Below is a small trained network, with its code and all its weights. Each question gives an input and a target symbol and asks what happens when units are switched off, that is, made to give their printed mean instead of their output.

import numpy as np


def w(rows, s, z=0):
    codes = np.array(rows[::2]) - 128.0
    scale = np.full(codes.shape[1], s)
    scale[-1] = z or s
    return codes * scale


def norm(h):
    return h / np.sqrt((h * h).mean(-1, keepdims=True) + 1e-5)


def f(y):
    return np.maximum(y, 0)


def softmax(a):
    e = np.exp(a - a.max(-1, keepdims=True))
    return e / e.sum(-1, keepdims=True)


def log_softmax(a):
    a = a - a.max(-1, keepdims=True)
    return a - np.log(np.exp(a).sum(-1, keepdims=True))


def net(x, mask):
    ids = ['ΛΠαβεζηθμστφψω'.index(c) for c in x.split()]
    T = len(ids)
    res = E[ids] + P[:T]
    u = 0
    for l in range(2):
        r = norm(res)
        for j in range(3):
            rows = slice(2 * j, 2 * j + 2)
            q, k, v = (r @ M[l][rows].T for M in (Q, K, V))
            z = softmax(np.where(np.tri(T) > 0, q @ k.T / 2**0.5, -1e9)) @ v
            o = O[l][rows]
            res = res + np.where(mask[u + j], z, o[:, -1]) @ o[:, :-1]
        u += 3
        y = f(norm(res) @ A[l][:, :-1].T + A[l][:, -1])
        res = res + np.where(mask[u : u + 4], y, B[l][:, -1]) @ B[l][:, :-1]
        u += 4
    return log_softmax(norm(res)[-1] @ U[:, :-1].T + U[:, -1])


Q, K, V, O, A, B = {}, {}, {}, {}, {}, {}
E = w([
[145,129,195],'Λ',
[126,149,85],'Π',
[115,136,180],'α',
[109,136,178],'β',
[181,187,109],'ε',
[136,132,191],'ζ',
[109,136,178],'η',
[109,135,179],'θ',
[171,184,111],'μ',
[93,125,177],'σ',
[130,51,90],'τ',
[5,92,114],'φ',
[110,136,178],'ψ',
[162,83,206],'ω',
],0.015)
P = w([
[33,254,156],'0',
[76,185,146],'1',
[87,156,140],'2',
[105,131,146],'3',
[115,108,145],'4',
[122,94,148],'5',
[122,88,154],'6',
[125,86,150],'7',
[122,89,153],'8',
[121,95,149],'9',
[100,137,146],'10',
[98,185,126],'11',
[73,168,199],'12',
[157,86,69],'13',
],0.0059)
Q[0] = w([
[57,150,95],'L0H0',
[77,97,170],'L0H0',
[134,252,70],'L0H1',
[161,89,120],'L0H1',
[84,58,222],'L0H2',
[155,131,105],'L0H2',
],0.012)
K[0] = w([
[76,255,21],'L0H0',
[84,135,195],'L0H0',
[84,197,146],'L0H1',
[88,14,72],'L0H1',
[71,21,155],'L0H2',
[208,60,59],'L0H2',
],0.0081)
V[0] = w([
[203,192,103],'L0H0',
[164,112,187],'L0H0',
[149,168,162],'L0H1',
[163,255,163],'L0H1',
[83,110,195],'L0H2',
[181,108,123],'L0H2',
],0.0084)
O[0] = w([
[100,115,97,124],'L0H0',
[67,192,90,176],'L0H0',
[96,116,28,188],'L0H1',
[170,41,185,255],'L0H1',
[113,254,101,188],'L0H2',
[99,129,169,93],'L0H2',
],0.0081,0.0037)
A[0] = w([
[242,241,133,194],'L0N0',
[48,115,26,3],'L0N1',
[77,180,59,164],'L0N2',
[86,254,181,96],'L0N3',
],0.0061,0.0037)
B[0] = w([
[149,102,78,239],'L0N0',
[176,148,223,142],'L0N1',
[196,2,127,178],'L0N2',
[162,27,142,253],'L0N3',
],0.0084,0.0052)
Q[1] = w([
[104,116,219],'L1H0',
[109,99,91],'L1H0',
[79,176,151],'L1H1',
[206,246,80],'L1H1',
[214,117,128],'L1H2',
[187,95,115],'L1H2',
],0.011)
K[1] = w([
[176,129,79],'L1H0',
[184,186,189],'L1H0',
[156,21,95],'L1H1',
[206,130,200],'L1H1',
[77,88,87],'L1H2',
[11,86,156],'L1H2',
],0.011)
V[1] = w([
[176,116,48],'L1H0',
[79,84,6],'L1H0',
[7,31,127],'L1H1',
[195,121,72],'L1H1',
[102,85,93],'L1H2',
[9,105,106],'L1H2',
],0.013)
O[1] = w([
[166,60,9,180],'L1H0',
[181,191,4,83],'L1H0',
[218,202,155,254],'L1H1',
[141,72,90,180],'L1H1',
[193,169,144,196],'L1H2',
[238,147,99,76],'L1H2',
],0.012,0.0061)
A[1] = w([
[95,115,125,6],'L1N0',
[167,251,154,240],'L1N1',
[152,113,157,170],'L1N2',
[127,110,180,96],'L1N3',
],0.015,0.0027)
B[1] = w([
[152,186,124,131],'L1N0',
[177,254,90,224],'L1N1',
[195,141,169,255],'L1N2',
[77,215,139,208],'L1N3',
],0.0085,0.0055)
U = w([
[76,90,209,241],'Λ',
[245,155,57,140],'Π',
[119,122,188,51],'α',
[145,135,196,27],'β',
[107,13,79,254],'ε',
[89,104,193,166],'ζ',
[136,135,188,59],'η',
[140,129,197,51],'θ',
[100,68,97,195],'μ',
[187,253,133,157],'σ',
[172,78,70,135],'τ',
[125,171,98,51],'φ',
[134,136,186,102],'ψ',
[88,116,181,77],'ω',
],0.013,0.0043)

Each question gives the input, a string of symbols that net reads in full, and the target symbol t.
The units are the heads (2 rows each of Q, K, V and O) and the neurons (one row each of A and B). Each row of codes is followed by its name. A weight is (code - 128) times the scale printed after its matrix; where a second scale follows, it is the last column's (O, A, B and U).
mask holds one flag per unit, layer by layer, with each layer's heads first. A switched-off unit (its flag False) gives its mean, the last column of its rows in O or B, instead of its output. The means were averaged over made-up inputs and are rounded, as every weight is.
A unit's drop is (log p(t) with every unit on - log p(t) with that unit switched off) / (log p(t) with every unit on - log p(t) with every unit switched off).
The circuit of an input: a set's keep is (log p(t) with only the set's units on - log p(t) with every unit switched off) / (log p(t) with every unit on - log p(t) with every unit switched off). Starting from the 12 units with the biggest drops (on a tie, the unit counted first), units are removed one at a time, each time the one whose removal leaves the highest keep (on an exact tie, the one counted first), for as long as the keep stays at least 0.8.
units of the circuit, in order: the units of the circuit, biggest drop first
most important unit: the unit with the biggest drop
k most important neurons: the k neurons with the biggest drops, biggest first
k most important neurons of layer l: the k neurons of layer l with the biggest drops, biggest first
heads that matter: for each layer, one digit per head in row order, 1 if its drop is at least 0.15 and else 0, layers parted by /
input θ β τ τ μ ε ζ, target ε: most important neuron	L0N1
input Π θ μ ζ α ε ω μ ζ Λ ε η, target ε: 2 most important neurons	L0N3; L0N1
input ε θ φ ψ τ θ Λ Π, target σ: units of the circuit, in order	L0N3; L1N1; L1H0
input τ ε τ, target ε: heads that matter	110 / 111
input ζ ε θ ε α ε θ ζ ε Λ σ Π ζ, target Π: 3 most important neurons of layer 0	L0N3; L0N1; L0N2
input φ Π ε τ ω ζ Λ ε ε β, target σ: heads that matter	011 / 010
input ε φ Λ Λ ζ ψ ε τ σ, target σ: heads that matter	000 / 010
input Π μ ε Λ, target ε: units of the circuit, in order	L1H1; L0N1
input ζ Π ψ τ ε α ε ζ ζ ε μ, target ε: 3 most important neurons of layer 0	L0N3; L0N0; L0N1
input ζ ε μ ζ η ε Λ ε, target Λ: units of the circuit, in order	L1H0; L1H1
input τ ε ε σ, target ε: 2 most important neurons	L0N1; L0N0
input ε ζ θ σ τ φ Π ε θ, target Π: heads that matter	000 / 101
input α ε ε τ β ζ Λ Λ Λ Λ, target Λ: heads that matter	011 / 011
input τ φ ε ε μ ε μ Λ η Π, target σ: most important unit	L1H1
input Λ ε Λ Λ μ η Λ ζ, target Λ: units of the circuit, in order	L0H2; L1H1
input ε ε Π τ Λ ε ε ψ, target ε: heads that matter	000 / 111
input Π μ η Λ φ μ θ, target σ: units of the circuit, in order	L1H1; L0H2
input σ Λ ε Λ ε ε ζ, target ε: heads that matter	000 / 110
input ζ Π Π Λ ε μ ε β, target ε: heads that matter	000 / 111
input ε σ ψ τ θ Π ε Π Λ, target Π: units of the circuit, in order	L1H0
input ψ Π ε Π η, target Π: 3 most important neurons	L0N1; L0N2; L0N0
input θ θ Λ ζ τ φ β ψ, target σ: heads that matter	000 / 010
input ψ ε β ε ε ε α, target ε: units of the circuit, in order	L1H0; L1H1
input θ μ ζ ε ε, target ε: heads that matter	001 / 010
input φ ε η Π ω, target σ: heads that matter	011 / 010
input Λ Λ Λ η ω ω Λ τ, target Λ: heads that matter	001 / 101
input φ τ φ α α μ τ Π σ θ, target σ: most important unit	L0N3
input Λ ε θ, target ε: 2 most important neurons	L0N3; L0N2
input τ η θ α ω Π θ Λ Π, target Λ: units of the circuit, in order	L1H0; L0H2
input Π Λ φ Λ ε μ ε Π ω ζ, target σ: 2 most important neurons	L1N1; L0N0
